What each symbol does to the units:
at | κ φ
s140 | s81 s78
s595 | s383 s772
s696 | s529 s808
s735 | s324 s197
s408 | s111 s718
s311 | s806 s648
s904 | s706 s707
s290 | s812 s66
s823 | s173 s696
s958 | s663 s78
s707 | s53 s311
s433 | s282 s904
s522 | s460 s939
s529 | s708 s383
s372 | s915 s136
s648 | s600 s78
s939 | s869 s24
s81 | s66 s522
s869 | s146 s888
s734 | s334 s863
s853 | s517 s17
s708 | s808 s24
s35 | s853 s706
s334 | s893 s610
s352 | s795 s140
s663 | s213 s11
s686 | s696 s708
s78 | s11 s418
s681 | s418 s535
s517 | s958 s321
s925 | s925 s17
s476 | s706 s282
s53 | s429 s535
s669 | s136 s707
s806 | s495 s408
s491 | s173 s438
s979 | s433 s546
s495 | s648 s111
s893 | s372 s669
s136 | s424 s711
s888 | s557 s438
s863 | s735 s197
s655 | s574 s460
s557 | s745 s495
s953 | s352 s29
s460 | s600 s869
s718 | s953 s795
s370 | s591 s433
s173 | s888 s324
s535 | s331 s517
s791 | s711 s853
s505 | s772 s808
s772 | s734 s869
s473 | s476 s433
s321 | s706 s473
s583 | s718 s806
s711 | s35 s321
s795 | s29 s663
s472 | s517 s663
s418 | s290 s867
s867 | s66 s111
s11 | s681 s290
s745 | s735 s438
s324 | s438 s595
s919 | s197 s893
s424 | s791 s669
s812 | s546 s311
s574 | s522 s600
s282 | s546 s370
s97 | s595 s823
s546 | s904 s591
s146 | s173 s557
s610 | s919 s925
s383 | s24 s915
s213 | s78 s681
s24 | s772 s334
s331 | s472 s958
s591 | s707 s429
s641 | s863 s919
s808 | s383 s522
s197 | s925 s372
s111 | s583 s953
s66 | s66 s495
s17 | s282 s476
s29 | s522 s655
s438 | s97 s505
s429 | s535 s472
s600 | s939 s146
s915 | s669 s424
s706 | s17 s476

The rows follow the links: the fewer symbols apart two units are, the more alike their rows tend to be.

Here are some units, each with a row of numbers. One shown again gets a slightly different row.
s600 -> -4 -18 8 -33 -38 -33 12 44 33 -23 -27 -16 -31 9 -69 11 -80 -51 -13 35 -61 -1 -46 38 -13 -12 21 21 4 10 -50 -61 55 -42 -4 -41 -54 -78 35 9 13
s529 -> 20 -31 50 -7 29 -14 42 34 46 45 -28 -23 -11 8 -24 -18 -60 -43 -43 -22 -20 4 -42 43 -25 -17 -10 12 59 -1 -70 -56 11 -14 55 -35 -9 -74 13 -13 83
s663 -> -2 17 -46 5 -40 32 -11 44 -59 34 31 86 22 7 0 9 43 43 -7 -17 54 -1 -17 -25 -27 12 82 -84 40 3 -19 44 -18 -14 8 -34 -11 39 -64 35 7
s708 -> 12 -35 44 -1 32 -16 44 32 48 42 -27 -24 -10 7 -34 -15 -61 -43 -39 -14 -15 4 -34 44 -22 -22 -6 11 59 2 -67 -55 14 -16 47 -36 -13 -77 18 -13 84
s711 -> -7 4 25 2 95 46 17 -11 81 74 1 -52 -4 -37 28 -24 20 -18 0 -65 19 -29 31 17 5 -8 -40 -43 20 3 24 35 -88 33 32 8 32 -26 -20 -27 24
s669 -> 27 -2 12 19 93 54 -2 -37 52 55 6 -41 6 -47 49 -44 17 -28 -6 -50 46 12 22 8 -17 -25 -69 -45 5 -37 -4 62 -42 19 7 25 22 -22 -1 -10 59
s546 -> -59 15 20 -22 -8 -20 11 18 30 -1 -19 -21 -9 23 -15 45 25 33 29 -15 -35 -64 53 -3 54 34 32 23 -26 63 72 -31 -72 35 20 8 32 36 -25 -40 -88
s408 -> -18 27 -66 -39 -11 21 -52 15 40 -44 11 -1 -32 -41 -42 0 -17 -50 35 21 -23 -7 -2 5 -7 -9 5 -73 -72 -6 12 52 14 -29 -75 -3 -65 -50 8 39 -56
s29 -> -10 1 -28 -44 5 20 -13 42 69 3 -5 -16 -34 -28 -63 -8 -63 -70 -1 -3 -37 -4 -34 34 -22 -17 11 -63 -19 0 -38 9 13 -41 -31 -40 -68 -96 9 26 -3
s893 -> 48 5 0 31 65 38 -20 -80 -6 6 17 -25 8 -39 71 -50 35 -9 2 -11 55 35 21 -15 -13 -27 -88 -5 -20 -56 12 71 -4 19 -28 51 24 16 19 1 44
s853 -> -28 10 26 1 77 37 24 5 67 71 -1 -35 0 -17 27 -6 34 7 3 -68 17 -42 43 9 20 4 -11 -39 16 24 45 23 -103 48 41 7 51 -1 -38 -34 -4
s939 -> 8 -32 28 -19 -12 -26 23 35 38 -1 -33 -23 -18 11 -54 0 -83 -51 -25 18 -45 9 -47 44 -24 -20 -2 35 20 0 -67 -67 50 -38 11 -36 -41 -85 37 1 44
s352 -> -9 20 -58 -39 -7 36 -32 42 37 -3 19 18 -28 -36 -48 -8 -24 -56 20 -1 -12 -6 -25 13 -31 -13 29 -103 -30 -8 -23 55 9 -42 -53 -36 -70 -67 -11 49 -22
s11 -> -6 19 -54 12 -46 25 -20 36 -68 12 39 92 22 10 3 15 46 41 -3 -5 51 1 -12 -33 -25 20 81 -75 26 -2 -10 46 -5 -18 -3 -35 -9 49 -56 38 -11
s433 -> -57 19 31 -23 8 -26 17 14 44 7 -24 -35 -13 11 -15 46 19 26 32 -21 -37 -65 53 4 51 38 20 34 -23 60 71 -38 -70 40 25 9 33 24 -15 -47 -78
s321 -> -40 11 34 -13 56 20 26 14 62 62 -17 -31 -4 -3 12 15 35 24 11 -66 0 -63 49 5 25 19 8 -21 14 41 49 -6 -108 45 45 -2 44 7 -37 -44 -28
s925 -> 22 10 -10 37 30 17 -31 -85 -28 -32 17 -26 12 -25 73 -15 50 21 21 12 33 34 38 -30 17 -9 -77 32 -49 -37 58 49 0 31 -34 68 34 62 20 -7 -16
s146 -> 6 -24 15 -5 -72 -67 14 1 -41 -60 -20 4 -7 41 -30 19 -50 4 -9 65 -54 16 -30 2 8 2 11 92 -6 10 -23 -77 90 -23 -2 -5 -14 -1 42 -1 -7
s334 -> 59 -7 4 36 45 18 -20 -85 -28 -19 9 -30 18 -30 67 -39 22 -5 -1 7 44 58 2 -10 -14 -21 -92 26 -22 -63 -1 46 27 12 -28 52 20 22 37 1 51
s919 -> 41 7 -15 39 26 21 -32 -83 -41 -32 19 -9 17 -21 74 -31 41 10 11 12 42 48 24 -32 1 -14 -77 18 -37 -55 27 60 17 19 -40 57 22 54 27 4 15

Each walk starts at a row. The symbols on each line, taken left to right, move it on to the next unit.
Each answer is a row, close to the row of the unit it stands for.
5 5 27 1 93 47 16 -16 77 75 -1 -50 0 -35 28 -37 15 -22 -10 -66 23 -21 26 19 -7 -12 -43 -54 18 -5 12 41 -79 31 28 9 26 -33 -23 -20 37
κ φ φ φ φ -54 16 24 -20 11 -10 18 13 48 15 -17 -31 -9 13 0 30 21 24 25 -27 -37 -63 52 1 55 34 16 19 -18 60 73 -30 -77 44 29 14 44 22 -28 -42 -76
φ κ φ φ κ κ φ κ -5 16 -47 14 -44 24 -11 34 -73 19 36 91 29 15 8 14 47 50 -9 -8 51 0 -8 -33 -23 19 82 -64 39 -3 -8 38 -11 -9 9 -33 -6 55 -59 32 -7
52 -12 2 43 11 -5 -21 -84 -54 -45 7 -14 20 -8 61 -27 16 7 -4 35 32 64 5 -17 -7 -20 -78 60 -25 -56 -1 20 50 9 -30 57 18 39 49 2 40
κ φ φ φ κ φ κ -55 20 13 -10 -17 -7 22 25 9 19 -7 -4 6 24 7 40 39 53 16 -31 -19 -58 39 -13 45 39 46 8 3 57 73 -24 -75 39 38 0 51 49 -44 -31 -78
φ φ κ κ φ φ φ κ -16 27 -81 -23 -51 13 -48 32 -19 -39 27 60 -11 -13 -42 15 6 -8 32 33 3 3 -8 -16 -21 5 58 -75 -42 -1 -1 49 29 -40 -74 -25 -63 -6 -12 51 -54
-27 6 33 -7 80 20 28 3 80 65 -7 -40 -9 -24 12 -10 25 -6 14 -64 3 -52 56 14 27 6 -21 -30 7 29 40 10 -99 41 38 9 41 -11 -24 -38 -6
φ φ κ κ κ φ φ κ φ -48 17 29 -26 -5 -24 25 13 33 6 -21 -25 -7 18 -9 34 24 36 24 -21 -42 -64 48 -2 56 36 26 25 -18 60 76 -35 -69 39 27 10 42 31 -23 -46 -80
κ φ κ κ φ κ κ -3 14 -46 12 -44 26 -21 37 -78 17 34 87 26 13 2 13 46 46 -11 -7 53 5 -16 -29 -28 14 77 -70 34 -7 -17 42 -8 -14 4 -37 -9 49 -58 36 -4
-13 37 -81 -25 -49 32 -53 27 -22 -38 34 46 -11 -22 -33 8 11 -9 25 25 6 6 -20 -19 -21 2 46 -85 -42 -10 8 62 20 -29 -67 -20 -57 -1 -19 58 -58
κ φ κ φ φ -11 20 -68 4 -54 27 -31 33 -68 -8 45 85 15 4 -6 18 39 34 8 3 45 3 -12 -31 -23 13 79 -78 11 -3 -2 55 6 -24 -26 -28 -24 42 -50 43 -30
κ κ φ φ κ φ κ φ φ 29 -36 47 21 -31 -54 31 -10 -39 -22 -19 -4 9 40 0 -3 -53 3 -33 41 -22 34 -35 9 -1 -12 -17 103 34 -13 -47 -75 80 -13 35 7 12 -2 48 -13 54
22 -34 39 16 -58 -60 25 -3 -55 -34 -28 3 5 45 -9 11 -39 19 -27 44 -27 29 -36 8 3 1 0 107 27 -3 -32 -86 71 -11 28 2 6 14 39 -14 28
κ φ φ φ κ κ κ 33 -6 -6 41 -29 -19 -24 -69 -77 -62 8 0 23 11 52 -8 23 30 6 45 17 52 8 -28 9 -1 -52 76 -39 -34 22 8 56 9 -32 55 26 63 35 6 -6
κ φ φ κ φ φ φ 47 2 5 31 77 44 -20 -71 17 16 14 -40 12 -43 68 -50 26 -19 -5 -24 48 35 13 -5 -15 -29 -85 -20 -10 -56 4 68 -17 18 -15 39 22 3 12 1 49
8 -9 -1 4 -74 -56 -8 -11 -64 -82 -12 19 0 40 -16 27 -21 16 8 74 -30 31 -12 -5 12 6 9 91 -28 -2 -7 -59 82 -21 -27 15 -17 31 43 3 -31
φ φ φ κ φ φ φ κ -20 29 -69 -6 -59 24 -31 35 -63 -16 32 80 11 2 -16 24 42 34 14 11 28 -4 -7 -30 -12 22 77 -74 -6 2 8 47 1 -20 -29 -26 -26 45 -44 41 -53
κ φ κ φ κ -17 28 -68 -37 -18 29 -47 18 31 -45 20 4 -31 -35 -45 2 -14 -47 38 28 -21 0 -4 4 -10 -12 13 -74 -67 -7 8 57 25 -33 -80 -8 -67 -46 8 39 -62
-56 16 28 -22 9 -20 19 7 46 8 -23 -39 -6 15 -4 34 21 29 28 -23 -37 -64 52 -3 54 30 9 30 -25 58 80 -34 -71 45 24 18 38 27 -17 -42 -79
φ φ κ κ φ φ φ κ -25 9 -5 22 11 35 11 40 -19 67 22 49 29 13 23 18 57 51 -13 -48 53 -22 14 -16 -3 20 64 -58 53 14 13 25 -76 19 49 -23 32 47 -76 1 -5
κ φ φ φ κ κ κ κ φ -13 26 -70 -40 -58 -6 -47 7 -18 -71 14 26 -27 -15 -41 9 -11 -24 37 48 -33 1 -13 -15 -2 10 25 -44 -69 6 12 30 43 -34 -77 -2 -58 -16 9 36 -71
-42 26 8 -7 23 25 15 11 24 39 1 -6 2 -3 15 21 52 40 19 -55 5 -58 51 -19 33 35 28 -35 2 46 68 15 -104 50 31 4 48 45 -53 -25 -58
φ κ κ φ κ φ -23 31 -62 -49 -25 15 -45 13 28 -51 12 2 -34 -35 -45 3 -10 -42 44 29 -30 -9 0 -6 -1 -2 12 -67 -79 1 18 50 15 -26 -83 1 -61 -36 4 34 -72
κ φ φ κ φ φ -11 16 -59 13 -48 24 -20 42 -59 10 42 94 22 9 -9 14 37 31 2 0 42 3 -16 -25 -30 10 83 -82 26 -1 -14 48 2 -28 -8 -31 -19 38 -53 41 -11
